Below are the code and all the weights of a small trained network. Each question names an input and a class and asks about switching units off, where a switched-off unit gives its printed mean instead of its output.

import numpy as np


def w(rows, s, z=0):
    codes = np.array(rows[::2]) - 128.0
    scale = np.full(codes.shape[1], s)
    scale[-1] = z or s
    return codes * scale


def f(y):
    return y / 2 * (1 + np.tanh(0.7978845608 * (y + 0.044715 * y**3)))


def log_softmax(a):
    a = a - a.max(-1, keepdims=True)
    return a - np.log(np.exp(a).sum(-1, keepdims=True))


def net(x, mask):
    res = np.array(x, float).reshape(1, 6) / 4 @ E
    y = f(res @ A[0][:, :-1].T + A[0][:, -1])
    res = res + np.where(mask, y, B[0][:, -1]) @ B[0][:, :-1]
    return log_softmax(res[-1] @ U[:, :-1].T + U[:, -1])


A, B = {}, {}
E = w([
[234,50,150,143,53,236,144,88,159,177],'x0',
[105,185,185,233,181,163,106,138,149,57],'x1',
[246,194,19,223,168,71,190,153,176,116],'x2',
[153,189,207,89,73,1,88,180,234,126],'x3',
[99,93,108,130,93,158,63,98,98,174],'x4',
[149,201,209,94,243,133,216,7,129,93],'x5',
],0.0058)
A[0] = w([
[150,153,132,135,254,126,226,99,81,115,224],'n1',
[111,72,164,105,101,204,147,109,109,141,193],'n2',
[102,135,160,86,54,101,78,147,145,153,215],'n3',
[142,144,124,118,79,81,57,173,161,137,254],'n4',
[198,162,107,194,121,118,144,161,170,146,186],'n5',
[145,90,161,103,152,212,118,76,131,120,182],'n6',
[110,91,122,105,34,128,98,155,112,198,135],'n7',
[128,18,129,89,77,181,132,119,117,211,246],'n8',
],0.0071,0.0031)
B[0] = w([
[57,214,148,155,64,51,200,59,77,175,254],'n1',
[74,77,136,59,178,183,133,124,167,167,195],'n2',
[176,123,183,22,166,121,43,191,178,187,197],'n3',
[217,117,125,92,172,135,55,255,158,105,202],'n4',
[219,94,97,217,97,126,204,151,172,87,190],'n5',
[90,107,141,99,165,210,150,45,176,116,190],'n6',
[192,78,100,101,130,64,101,170,72,199,196],'n7',
[122,56,128,99,118,156,153,93,121,197,239],'n8',
],0.0071,0.0078)
U = w([
[191,120,79,209,88,143,164,205,189,35,158],'0',
[138,184,208,85,202,77,24,214,200,56,88],'1',
[55,112,165,104,185,254,175,59,171,95,152],'2',
[152,31,117,69,101,119,69,168,101,203,4],'3',
[128,239,158,148,85,30,235,50,101,145,210],'4',
[25,145,92,145,176,86,50,153,41,81,196],'5',
],0.006,0.0014)

Each question gives the input, the list of numbers given to net, and the class t.
The units are the neurons (one row each of A and B). Each row of codes is followed by its name. A weight is (code - 128) times the scale printed after its matrix; where a second scale follows, it is the last column's (A, B and U).
mask holds one flag per neuron, in row order. A switched-off neuron (its flag False) gives its mean, the last column of its row in B, instead of its output. The means were averaged over made-up inputs and are rounded, as every weight is.
A unit's drop is (log p(t) with every unit on - log p(t) with that unit switched off) / (log p(t) with every unit on - log p(t) with every unit switched off).
The circuit of an input: a set's keep is (log p(t) with only the set's units on - log p(t) with every unit switched off) / (log p(t) with every unit on - log p(t) with every unit switched off). Starting from all 8 units, units are removed one at a time, each time the one whose removal leaves the highest keep (on an exact tie, the one counted first), for as long as the keep stays at least 0.8.
units of the circuit, in order: the units of the circuit, biggest drop first
unit that matters most: the unit with the biggest drop
top k neurons: the k neurons with the biggest drops, biggest first
drop of u: that unit's drop, to one decimal
input [2,1,4,-1,2,-2], class 0: top 2 neurons => [n1; n5]
input [3,2,7,4,8,2], class 0: units of the circuit, in order => [n5; n1]
input [4,-2,5,8,-2,-1], class 0: unit that matters most => n5
input [-6,-6,6,6,8,-3], class 1: top 3 neurons => [n4; n8; n3]
input [-2,-2,0,-4,3,4], class 4: top 3 neurons => [n1; n4; n3]
input [-6,-5,-4,6,5,0], class 1: units of the circuit, in order => [n4; n3]
input [-6,-4,6,-8,8,1], class 4: units of the circuit, in order => [n1; n4]
input [4,-7,6,-5,-7,1], class 4: top 2 neurons => [n1; n4]
input [0,-4,4,3,0,-3], class 0: top 3 neurons => [n5; n2; n8]
input [1,-4,3,7,-3,-4], class 1: drop of n4 => 0.4
input [-1,4,-1,-2,-5,5], class 4: drop of n1 => 0.4
input [6,-6,0,-8,2,0], class 2: drop of n7 => -0.2
input [-6,8,8,5,0,-1], class 0: drop of n5 => 0.6
